Here is a tiny trained network, its code and every weight. The questions are about switching its units off for an input and a target symbol, where a switched-off unit gives its printed mean instead of its output.

import numpy as np


def w(rows, s, z=0):
    codes = np.array(rows[::2]) - 128.0
    scale = np.full(codes.shape[1], s)
    scale[-1] = z or s
    return codes * scale


def f(y):
    return y / 2 * (1 + np.tanh(0.7978845608 * (y + 0.044715 * y**3)))


def softmax(a):
    e = np.exp(a - a.max(-1, keepdims=True))
    return e / e.sum(-1, keepdims=True)


def log_softmax(a):
    a = a - a.max(-1, keepdims=True)
    return a - np.log(np.exp(a).sum(-1, keepdims=True))


def net(x, mask):
    ids = ['βγδεζλπστφω'.index(c) for c in x.split()]
    T = len(ids)
    res = E[ids] + P[:T]
    r = res
    for j in range(3):
        rows = slice(2 * j, 2 * j + 2)
        q, k, v = (r @ M[0][rows].T for M in (Q, K, V))
        z = softmax(np.where(np.tri(T) > 0, q @ k.T / 2**0.5, -1e9)) @ v
        o = O[0][rows]
        res = res + np.where(mask[j], z, o[:, -1]) @ o[:, :-1]
    y = f(res @ A[0][:, :-1].T + A[0][:, -1])
    res = res + np.where(mask[3:15], y, B[0][:, -1]) @ B[0][:, :-1]
    return log_softmax(res[-1] @ U[:, :-1].T + U[:, -1])


Q, K, V, O, A, B = {}, {}, {}, {}, {}, {}
E = w([
[134,208,137,142],'β',
[118,115,128,16],'γ',
[130,91,216,141],'δ',
[5,164,108,226],'ε',
[111,182,186,92],'ζ',
[121,105,80,91],'λ',
[95,58,131,116],'π',
[204,164,129,124],'σ',
[187,130,63,176],'τ',
[122,166,90,65],'φ',
[162,115,135,92],'ω',
],0.018)
P = w([
[122,152,155,195],'0',
[130,149,153,186],'1',
[88,148,155,167],'2',
[69,150,176,168],'3',
[51,139,173,168],'4',
[40,130,183,166],'5',
[25,128,198,159],'6',
[15,128,205,158],'7',
[4,130,201,152],'8',
],0.0033)
Q[0] = w([
[73,166,146,98],'H1',
[210,98,130,74],'H1',
[92,103,165,190],'H2',
[186,132,102,107],'H2',
[77,136,136,1],'H3',
[59,190,201,173],'H3',
],0.029)
K[0] = w([
[83,156,106,103],'H1',
[145,145,130,102],'H1',
[122,104,139,158],'H2',
[171,104,159,135],'H2',
[10,97,107,149],'H3',
[108,149,254,122],'H3',
],0.029)
V[0] = w([
[65,176,151,179],'H1',
[190,168,202,2],'H1',
[42,108,128,246],'H2',
[68,179,77,170],'H2',
[83,164,116,157],'H3',
[50,208,188,211],'H3',
],0.0053)
O[0] = w([
[131,64,108,112,202],'H1',
[254,195,148,84,78],'H1',
[227,186,138,161,188],'H2',
[201,165,113,122,190],'H2',
[56,136,122,161,177],'H3',
[10,135,104,221,255],'H3',
],0.0059,0.0035)
A[0] = w([
[80,85,93,157,131],'N1',
[104,3,105,121,82],'N2',
[140,88,159,156,96],'N3',
[129,67,176,156,77],'N4',
[134,159,168,129,233],'N5',
[133,197,96,135,101],'N6',
[130,138,86,14,132],'N7',
[146,236,168,184,90],'N8',
[119,118,161,125,109],'N9',
[160,67,28,152,87],'N10',
[141,36,179,51,105],'N11',
[111,195,137,5,1],'N12',
],0.016,0.0084)
B[0] = w([
[152,164,188,154,236],'N1',
[165,124,35,65,158],'N2',
[106,107,123,109,127],'N3',
[93,91,122,103,135],'N4',
[178,104,193,159,254],'N5',
[99,142,119,79,167],'N6',
[131,240,63,129,217],'N7',
[149,84,16,100,248],'N8',
[128,102,115,124,127],'N9',
[61,111,89,152,167],'N10',
[44,168,192,53,194],'N11',
[122,1,148,218,189],'N12',
],0.023,0.0068)
U = w([
[7,143,166,167,6],'β',
[102,201,87,130,29],'γ',
[139,48,154,187,177],'δ',
[141,166,124,235,253],'ε',
[83,57,214,137,102],'ζ',
[3,60,78,199,23],'λ',
[121,93,51,124,46],'π',
[235,155,163,122,51],'σ',
[73,105,133,85,182],'τ',
[147,198,220,140,217],'φ',
[145,136,207,218,219],'ω',
],0.0079,0.0055)

Each question gives the input, a string of symbols that net reads in full, and the target symbol t.
The units are the heads (2 rows each of Q, K, V and O) and the neurons (one row each of A and B). Each row of codes is followed by its name. A weight is (code - 128) times the scale printed after its matrix; where a second scale follows, it is the last column's (O, A, B and U).
mask holds one flag per unit, heads first, then neurons. A switched-off unit (its flag False) gives its mean, the last column of its rows in O or B, instead of its output. The means were averaged over made-up inputs and are rounded, as every weight is.
A unit's drop is (log p(t) with every unit on - log p(t) with that unit switched off) / (log p(t) with every unit on - log p(t) with every unit switched off).
The circuit of an input: a set's keep is (log p(t) with only the set's units on - log p(t) with every unit switched off) / (log p(t) with every unit on - log p(t) with every unit switched off). Starting from the 12 units with the biggest drops (on a tie, the unit counted first), units are removed one at a time, each time the one whose removal leaves the highest keep (on an exact tie, the one counted first), for as long as the keep stays at least 0.8.
circuit, biggest first: the units of the circuit, biggest drop first
unit that matters most: the unit with the biggest drop
top k neurons: the k neurons with the biggest drops, biggest first
drop of u: that unit's drop, to one decimal
input ε λ ε π ε π σ φ, target φ: circuit, biggest first -> (N1; H3; N8)
input σ γ δ λ ε φ τ δ, target δ: top neuron -> (N5)
input γ φ τ σ σ ε γ, target ε: circuit, biggest first -> (H3; H1; N7; N11)
input δ σ β φ τ σ τ λ, target γ: circuit, biggest first -> (N7; H3; N12)
input λ β ε τ δ φ, target φ: circuit, biggest first -> (N1; H3; N8; N12)
input λ π τ β λ β β λ ε, target ε: circuit, biggest first -> (H1; N1; H2; N8)
input δ β φ ω ω π, target τ: circuit, biggest first -> (N2; N11; H3)
input β ω φ, target ε: top 4 neurons -> (N7; N12; N8; N11)
input σ δ τ σ, target σ: top 4 neurons -> (N12; N10; N5; N11)
input ζ ω σ δ π γ ε π, target ε: top 2 neurons -> (N1; N2)
input β δ ε ε ζ ω σ λ τ, target λ: drop of N1 -> 0.3
input λ ω λ ω γ ω γ ζ ε, target ε: drop of N8 -> 0.7
input τ β γ, target β: drop of N11 -> 2.1
input τ γ γ ζ, target δ: unit that matters most -> H1
input τ β ε σ ω, target ω: drop of N8 -> 0.4
